Each row of numbers belongs to one of the elements below and depends on some of the facts about them. Some rows are named. Which element is each other row?

How the elements are related:
[bekle,nenir] ξ pofles
[bustobar,mobo,stiru,vagrife] ξ zaflos
[dimam,logrur,pletin] ξ brirom
[druploro,kitaklar] ξ skofle
[drute,gosan,nitem,sadruk,skiflupak,stakim] ξ plikel
[fekle,klibo] ξ trozuk
[fleflos,lukil,tidro] ξ betum
[fliklir] ξ sizek
[grezun,plaste] ξ plagi
[grovin] ξ fludris
[guflogru,kleves] ξ tebre
[klemek,kobrek,sobru] ξ tegre
[leski] ξ logra
[naflikek,ramik,tasos,trozo] ξ kenistok
[nefitre,trudra] ξ pustol
[ploba] ξ degrum
[skeso] ξ boskel
[skubrur,studaskek] ξ saplok
[ziskis] ξ kestosim
bekle λ: trozuk
betum λ: plaste,sadruk
brirom λ: stakim
bustobar λ: trozo
dimam λ: lukil
drute λ: ploba
fekle λ: grovin,ploba
fliklir λ: klibo,ploba
gosan λ: trudra
grovin λ: drute,ploba
guflogru λ: klibo
kestosim λ: lukil,trozo
kitaklar λ: dimam,betum
kleves λ: fekle
kobrek λ: degrum
leski λ: vagrife,ploba
lukil λ: ploba
mobo λ: pletin
naflikek λ: brirom,ramik,trozuk
nefitre λ: tidro
nenir λ: ploba
nitem λ: guflogru
pletin λ: nenir,ploba
pustol λ: trozo,ploba
ramik λ: degrum
sadruk λ: guflogru,nenir,dabul
saplok λ: plikel
sizek λ: nefitre,zaflos,trudra
skeso λ: grovin,trozo
skofle λ: dabul
sobru λ: pletin,ploba
stakim λ: ploba
stiru λ: guflogru,klibo
tasos λ: nenir
trozo λ: nenir,pletin,ploba
vagrife λ: plaste,ploba
vore λ: zaflos,grovin,degrum
ziskis λ: plaste

Named rows:
degrum: [-0.74 -1.60  3.54  1.29 -1.01 -3.98  0.93 -2.27  3.69 -2.93 -2.28 -1.21
  2.79  3.54]
ploba: [ 0.44  0.35  0.71  0.05  0.49 -0.61  4.13 -2.64  1.40  1.72  2.87  5.91
  4.26  2.37]
sobru: [ 6.41  3.06 -1.67  2.96 -0.74  0.60  0.83  2.53 -1.19  2.26  0.78  0.15
 -1.09  0.24]
fliklir: [-1.14  2.20 -2.58  0.11 -1.59  1.52  0.81  2.23  0.56  2.56  0.17 -1.20
 -0.23  0.42]
vagrife: [-0.32 -0.77 -0.65  2.37  2.70  2.10 -0.91  3.92  0.30 -0.83  6.73  0.39
  0.90  0.32]
pustol: [ 0.24 -2.02 -0.40  0.33  0.85 -1.50  0.59  4.59 -1.66  2.43 -3.13 -1.15
  1.76  0.16]
nefitre: [ 2.07 -1.53  0.97 -5.76  0.09  0.96 -0.08 -1.31  1.00  0.57  0.63 -0.10
 -2.44  0.28]
tidro: [ 0.13 -2.75  2.49 -1.77  0.55  2.99 -0.22 -4.26  3.03  1.43 -0.14  3.29
 -5.97 -0.43]
dimam: [-1.04  3.22  0.01  0.38  1.69  1.32 -0.85 -0.24 -4.15 -0.64  0.53  2.17
 -0.46  4.43]
kitaklar: [ 0.30  0.58  0.46 -0.55  0.52  4.07 -0.26  1.79 -2.00  0.45  0.94 -1.99
  0.95 -0.74]
skiflupak: [-0.20  2.39 -0.30 -2.26 -1.50  0.51 -1.43 -1.06 -0.24 -4.71 -0.33  2.28
 -0.64 -4.24]
plikel: [-0.31 -1.87 -1.12  0.46 -2.92 -3.30 -4.35 -2.52 -1.23 -6.56 -2.91  3.85
  2.70 -3.94]
saplok: [-1.06 -3.12  1.75  0.77 -4.67 -2.07 -3.81  0.08 -3.07  0.02 -1.51 -2.63
  1.27 -0.93]
klemek: [ 5.48  2.36  0.31  1.14 -1.46 -0.85 -1.28 -2.72 -0.78  1.09  2.26 -0.69
 -1.68 -1.49]
mobo: [-1.36 -0.56 -0.73  0.99  1.11 -0.76 -0.37  5.34  0.32  1.37  5.09  1.75
 -1.13 -0.41]
ziskis: [ 0.47  0.17  0.82  0.85  1.77  4.81  0.01  0.53 -1.25 -1.41  1.56 -2.16
  1.77 -0.45]
kenistok: [-2.25 -3.93 -3.53  1.92  0.78 -4.21  3.29 -3.57 -2.85 -1.44 -0.94 -3.50
 -2.43 -1.48]
tasos: [-1.03  0.24 -3.73  1.63 -0.40  0.39  5.75  0.52 -3.28  0.84  1.37 -0.92
 -1.91 -0.70]
naflikek: [-1.80  2.82  0.93  0.61  0.89 -2.10  6.09  0.69 -1.71 -2.41  0.85 -4.96
 -3.73 -2.08]
trozuk: [-0.69  0.56  4.43 -0.87  3.12 -5.05  0.75 -1.75  1.65  0.35 -2.35 -1.36
  2.16 -0.85]
bustobar: [-0.47 -0.58 -1.30  0.72  1.24 -0.10 -0.60  5.43  0.33  1.00  5.08  1.26
 -1.42 -0.59]
logrur: [-1.16  3.11  0.60 -1.37  0.65  0.07 -2.70 -2.98 -3.67 -0.55  0.97  0.74
 -2.80  2.89]
kleves: [ 0.68  1.03  0.68 -0.66 -1.88  1.19  1.73  2.99 -1.40  1.01  0.18 -0.18
  0.54  0.73]

Which element is each row?
A row may be one of the elements named above.
[ 0.09 -6.11  0.02  0.67  2.64 -3.65 -1.99  1.42  6.48 -3.02  3.68  0.73
 -1.49  3.15] | zaflos
[ 2.31 -0.37 -1.81 -5.19 -0.16  1.84 -0.74  0.19  1.17 -4.82 -1.90  1.30
 -3.34 -2.29] | gosan
[-2.34 -3.61 -3.16  2.14  0.95 -3.90  3.45 -4.00 -3.01 -1.62 -0.80 -3.52
 -2.16 -1.33] | kenistok
[-1.69  1.42  1.44  1.28 -1.38 -1.83  6.06 -1.70  0.87 -3.83  1.34 -3.27
 -3.14  0.92] | ramik
[ 0.09  0.30  0.03 -0.27 -0.52  1.20  2.15  0.47 -0.31  3.09  1.32  3.45
  2.91  1.44] | nenir
[-0.84 -0.69 -3.12  1.84  0.09 -0.66  6.48  0.46 -3.04  0.85  1.65  1.34
 -1.17  0.30] | trozo
[-1.14 -1.56 -1.70 -0.52  1.24  1.19 -2.53 -0.36  0.77  1.66 -2.47 -3.73
  2.70 -0.47] | skofle
[ 5.60  2.14  0.42  1.30 -1.14 -0.70 -1.50 -2.89 -0.16  0.94  1.39 -1.18
 -1.55 -0.86] | klemek
[-0.70  3.85  4.25 -2.11  1.38 -1.67  0.54  1.20 -0.01  0.70  0.40 -2.34
 -1.35 -2.35] | bekle
[-0.33  3.87 -4.10 -1.08 -0.17  3.41 -0.47  0.60  1.58 -3.11 -1.04  1.25
  1.70 -2.78] | sadruk
[-1.04  3.43 -0.76  0.28  1.58 -0.13  0.35  0.64 -3.78  1.45  0.49  4.20
 -0.57  5.36] | pletin
[-3.12  1.27 -4.36  0.26 -0.74  0.52 -3.66  2.74  3.60  1.52  4.93 -2.21
 -1.76 -0.59] | stiru
[ 0.56  0.53  0.44  0.75 -2.02  0.38  2.34  1.99  0.29  0.27  0.68  1.83
  1.29  2.11] | grovin
[ 0.28  0.24  0.60  0.80  0.54 -0.89  3.95 -2.23  0.93  1.50  1.64  5.95
  4.45  2.41] | ploba
[ 2.73 -0.50 -1.86 -5.03 -0.73  1.68 -1.56 -0.05  1.58 -4.86 -1.32  1.30
 -3.09 -1.90] | gosan
[ 0.02 -0.90 -0.89  2.19  2.95  1.80 -0.84  4.20  0.96 -0.32  6.05  0.86
  0.86  0.03] | vagrife
[-1.12 -0.02  2.12  3.82  0.07  3.68  2.90  0.61  0.71  2.68 -1.28  5.16
 -1.49 -0.89] | lukil
[ 0.36 -0.55  1.95  0.32  2.49  4.04  1.35 -3.00  0.30 -0.23  2.83  0.75
  5.15  0.74] | plaste
[-0.22 -6.42  0.15  0.94  2.92 -3.89 -1.92  1.38  6.53 -2.85  3.54  0.65
 -1.76  3.42] | zaflos
[-1.50 -0.56  3.62  1.95 -1.44  2.47 -0.82 -2.34  0.94  2.05 -0.17  2.24
 -3.95 -2.87] | fleflos
[-1.10  0.75  4.15 -0.56  3.77 -5.09  0.82 -1.60  1.71  0.98 -1.64 -0.93
  2.47 -0.83] | trozuk
[ 5.30  3.27  2.18  2.97 -3.21 -0.90  0.22 -0.15  3.02 -2.08  0.64 -3.15
 -2.21  1.64] | kobrek
[-1.40 -1.50 -2.43  1.56  2.80 -0.58 -1.56 -3.47  1.77  1.03 -1.62 -0.49
  3.67  0.53] | dabul
[-2.55 -2.60  1.18  6.29  3.01  5.56 -1.47 -1.67  2.13  1.10 -4.55  0.04
 -1.01 -1.52] | betum
[ 2.70 -0.16 -1.74 -4.97 -1.05  1.40 -0.97 -0.40  1.95 -5.03 -1.38  1.78
 -3.24 -2.08] | gosan
[-2.46  3.08  0.57  1.45  4.61 -3.30 -1.87  0.75 -3.03 -0.30 -3.18  1.03
 -0.45  6.02] | brirom
[ 0.09 -0.51  1.84  0.50  1.93  3.87  1.40 -3.52 -0.14 -0.78  2.72  1.30
  4.36  0.99] | plaste
[ 0.85  1.05 -0.05  0.62  0.41  2.29  0.89  3.07 -2.13  0.26  0.71  0.31
  0.82  0.10] | leski
[ 6.52  0.26 -0.52  3.85  0.35 -3.98 -2.71 -3.11  0.24  1.07 -1.67 -1.99
 -0.65 -1.51] | tegre
[ 6.36  3.38 -1.72  2.81 -1.38  0.53  0.70  2.39 -1.03  2.05  0.56 -0.09
 -1.23 -0.24] | sobru
[ 0.97 -2.39  0.73  0.90 -0.63 -1.26  0.17  3.16  1.99 -1.89 -4.16 -3.51
 -0.76  2.94] | vore
[ 2.23 -4.29 -0.29 -2.79  0.70 -0.33 -1.14  1.56  1.61 -0.92 -4.08 -3.79
 -3.76  1.86] | sizek
[ 1.91 -2.31  1.99 -5.04 -0.65  0.71  0.27 -3.37  2.19 -0.18  0.75  1.05
 -1.36  1.30] | trudra
[-1.89  4.06 -4.97 -1.63 -2.58  2.57 -1.99  0.29  2.23 -2.07 -1.12  1.15
  0.66 -2.99] | nitem

Now the same elements, written a new way:
Some rows with their names:
pofles: [-3.53 -0.19 -0.43  0.63 -0.02 -1.58 -0.43  0.96  0.74  2.58  0.69  1.05
  1.12 -0.76  0.33 -0.40 -0.73]
nenir: [-2.40  0.96  0.40  0.77 -2.45  0.32 -0.05  0.42  0.94  3.01 -0.87  3.41
  1.46 -2.81  0.14 -0.48  0.44]
sadruk: [-0.17 -5.29 -2.47 -1.60 -2.90  2.68 -0.40  2.09  0.52  3.06 -0.60  1.36
 -4.69 -1.35  0.45 -1.89  1.48]
guflogru: [-2.48 -2.53 -1.06  4.31 -2.02 -0.77  0.38 -0.70  2.86 -1.06 -2.67  2.19
 -4.20 -1.21 -0.32 -2.08  0.70]
tebre: [-3.61 -1.71 -0.02  1.69  0.30 -1.70 -0.66  0.18  1.50  0.41  0.28  0.70
 -2.50  0.48 -0.96 -2.06 -2.71]
dabul: [-0.31 -3.22  2.10 -1.40  1.78 -2.47 -1.94 -0.02  2.41  0.69  0.47 -1.14
 -1.36 -1.28 -0.72 -1.36  2.95]
tasos: [-5.31 -0.38  3.41  0.11 -3.45  1.84 -1.97 -0.56  1.41  1.75 -0.85  4.51
 -2.80  2.19  3.61 -3.32  1.98]
fekle: [-2.51  0.18  0.10  1.10 -3.23 -0.36 -0.23  0.52  0.21  1.09 -1.35  3.50
 -0.57 -1.49 -0.85 -1.84 -1.19]
trozuk: [ 0.06 -1.60 -1.50  1.14  0.03 -1.32 -3.26 -2.31  1.52  1.95 -2.98 -0.41
  2.29  2.29  1.52 -0.20 -3.98]
tidro: [ 0.31  4.88 -1.91 -3.43 -4.93  0.06 -4.45  1.04  6.78 -2.05 -2.13 -1.59
 -1.72 -1.56 -1.65 -4.79 -1.43]
lukil: [-2.58  2.33 -0.77 -3.16 -3.46 -2.31 -0.36 -2.09  3.50  2.73 -2.90  1.67
 -3.27 -1.28 -1.42 -5.32 -0.78]
kestosim: [-4.45 -1.57  0.37  0.57 -2.51  0.15  0.26 -1.12  1.13  1.53  1.85  1.93
 -0.37  1.88 -1.57 -3.03 -0.57]
ziskis: [-2.08 -1.09  1.58  0.37 -3.66 -0.67  2.00  0.14  3.90  5.16 -1.18  3.73
 -3.09  2.12 -1.97  0.57 -0.53]
grezun: [-2.92  0.17 -0.17  1.25 -1.02 -0.24 -0.49  1.04  0.80  1.61 -2.01  2.34
 -1.87 -2.08 -0.14 -1.13 -2.08]
drute: [-1.01 -3.18 -2.85 -2.05 -4.70  3.01 -0.25  1.56 -1.31  2.94  0.19  1.38
 -3.57 -0.75  0.99 -2.07 -0.86]
logrur: [-4.18 -0.12  1.27 -0.85 -2.92  0.85  0.47 -3.67  0.77  0.58  0.18 -0.98
 -4.19 -2.52  1.57  3.11 -2.06]
vore: [-4.05  0.23 -1.25  0.09 -2.30 -1.19 -0.95  0.72  0.13  0.45  1.28  0.32
 -1.26  3.31 -1.66 -0.96 -0.41]
degrum: [-1.04  0.10 -1.62 -0.39 -1.43 -3.94 -1.35  1.18 -0.92 -0.08  0.38 -0.04
 -1.67  2.62 -0.22  0.35 -1.09]
ramik: [-2.69  1.29  1.70 -0.09 -2.68 -1.44 -3.75  0.75 -1.07  0.76 -3.04  3.21
 -3.17  4.16  5.22 -0.69  0.03]
trudra: [-3.99  2.55 -0.67  1.64 -1.54  1.01 -2.72  4.80  4.24  2.01 -1.71 -0.80
 -2.87 -1.06 -0.88  1.73 -2.82]
sizek: [-5.05  1.55 -1.46  0.75 -2.61  1.02 -2.27  2.32  3.10  0.13  1.38 -1.52
 -1.74  2.77 -2.55 -0.57 -0.68]
klemek: [-1.72  0.88 -1.21  2.58 -1.70 -1.59 -4.71 -1.97  1.38  4.31  2.45  3.14
 -5.49 -2.29 -1.13 -1.00 -1.82]
mobo: [-0.96  2.78  0.71  1.46 -0.69  4.55  1.93 -2.50 -1.04  1.93 -0.48  2.35
 -3.00  1.48 -1.25 -4.05  0.63]

Name these rows:
Some rows may be elements named above.
[-4.30 -0.23 -0.95  0.45 -2.34 -1.52 -1.16  0.73 -0.36  0.29  0.80  0.58
 -1.21  3.44 -1.49 -0.98  0.12] | vore
[-2.63 -0.31  2.75 -1.62 -4.42  0.34  2.14 -3.82  1.68  0.96  0.17  0.59
 -3.79 -1.50 -0.09  2.66 -1.36] | dimam
[-0.08 -1.59 -1.49  1.92 -0.29 -1.37 -3.07 -1.94  1.06  2.39 -3.13 -0.98
  2.55  2.18  1.74  0.28 -4.26] | trozuk
[-0.75  0.27 -1.84 -0.42 -1.11 -4.50 -1.75  1.54 -1.04 -0.07  0.19 -0.05
 -1.86  2.70 -0.26  0.04 -0.74] | degrum
[-2.07  2.10 -2.36  2.25 -4.50 -4.06 -4.93 -0.88 -3.48  2.91  0.68  4.08
 -5.55  2.41 -2.56  1.79  1.06] | kobrek
[-1.76  2.43 -3.09  2.03 -4.21 -4.19 -5.85 -1.06 -3.56  2.94  1.05  4.40
 -5.85  1.77 -2.98  1.36  1.28] | kobrek
[-6.58 -0.77 -4.45 -1.16 -3.22  6.12 -2.62  4.98  1.82  5.01 -1.26 -1.43
 -6.20  1.05 -2.15  0.47 -0.98] | gosan
[-0.30 -3.23  2.38 -1.04  1.95 -2.04 -1.75  0.16  2.35  0.66  0.87 -0.91
 -1.27 -0.63 -0.93 -1.33  2.51] | dabul
[-3.83  0.71  3.57 -0.40 -3.26  0.68 -2.43  0.16  0.87  1.18 -0.72  4.53
 -3.33  1.72  4.96 -2.72  0.55] | trozo
[-2.61  0.11 -1.72  2.00 -0.39 -2.02 -3.47 -1.34  1.45  3.21  4.15  1.66
 -3.36 -0.24 -0.87 -1.49 -1.24] | tegre
[-3.97  0.52  1.84  0.65 -2.39  0.90 -4.26 -1.58 -0.32  2.41 -4.20  3.16
 -2.57  5.04  4.69 -0.43 -0.36] | naflikek
[-3.57 -1.04 -1.33  2.47 -2.92  0.86  0.19 -1.26  1.50  0.99 -1.31  2.76
 -2.41 -0.74 -0.24 -2.09  0.74] | fliklir
[-1.01  2.09 -1.66  4.57  0.00  2.79  3.12 -2.32  1.06  1.10 -2.12  1.04
 -4.42  0.87  0.23 -3.15  3.95] | stiru
[-3.56  1.97 -1.89 -2.83 -1.70 -2.36 -1.36 -2.00  2.19  2.52 -3.42  0.53
 -3.71 -1.81 -0.67 -4.97 -1.70] | fleflos
[ 1.66  2.89  1.01  1.65  0.15  2.34  3.03 -0.99  0.56  2.60 -0.08  1.75
 -4.14  1.35 -0.95 -2.43 -0.32] | vagrife
[ 0.75  4.01 -1.02  0.88  1.16  0.87  0.25  2.02  1.26 -0.61  1.27 -2.05
 -3.01  2.79 -0.75 -1.41 -1.03] | zaflos
[-3.25  0.03  1.80 -1.04 -4.73  0.45  0.94 -4.13  0.51 -0.30  0.37  0.58
 -3.43 -2.49  0.65  2.31 -0.99] | pletin
[-2.46 -2.97  2.05  1.57 -3.17 -0.11  1.19 -0.26  2.61  1.01 -2.34  3.71
 -5.27  1.94 -3.26 -1.74 -1.71] | kitaklar
[-1.53  0.98 -1.11  2.95 -1.78 -1.36 -4.94 -1.87  1.24  4.55  2.43  3.38
 -5.35 -2.45 -0.44 -1.07 -1.27] | klemek
[-5.39 -1.87 -0.28  1.78 -0.98 -0.88 -0.52  0.10  1.11  1.01  0.48  1.28
 -2.14  1.73 -1.90 -1.98 -1.42] | saplok
[-1.35 -3.76 -3.05 -1.98 -1.09  0.13 -0.52  2.28  0.53  2.41  1.47 -1.05
 -3.48 -0.49  2.27 -1.88 -2.37] | plikel
[-2.53  0.52 -0.74  3.09 -4.06  0.25 -4.18 -2.96  0.74  4.18  3.03  5.15
 -4.28 -0.75 -2.37 -1.36  0.12] | sobru
[-0.50 -0.14  0.26  0.35 -1.86 -0.84 -0.22  0.21  1.53  1.08 -0.05  2.00
 -2.38 -1.10  1.18 -1.87 -1.93] | ploba
[-2.87 -5.40  4.18 -0.08  2.09 -0.47 -2.97 -0.96  1.45 -0.02 -0.65 -0.17
 -3.08  0.93 -4.83 -1.67  3.35] | skofle
[-4.52 -0.61  1.30  0.27 -0.42 -1.33 -1.99  0.87  1.60  1.55  0.55  1.76
 -2.49  2.19  4.47 -2.17 -0.08] | kenistok
[-2.09 -0.20 -0.67 -3.17 -1.57 -3.30  0.63 -1.26  4.80  3.21 -1.35  0.63
 -2.49  0.92 -1.70 -4.06  0.03] | betum
[-2.22  0.49  0.19  0.77 -3.21 -0.24 -0.66  0.01  0.22  0.67 -0.26  2.33
 -2.02 -0.31 -0.39 -1.71 -1.18] | grovin
[-4.77 -0.25  1.73  0.08 -0.13 -1.03 -2.26  0.66  1.82  1.41  1.06  1.92
 -2.74  2.28  4.66 -2.33 -0.48] | kenistok
[-1.04 -0.17  0.50  0.30 -2.27 -0.77 -0.09  0.17  1.21  0.81 -0.31  2.08
 -2.05 -1.28  0.62 -2.10 -1.44] | ploba

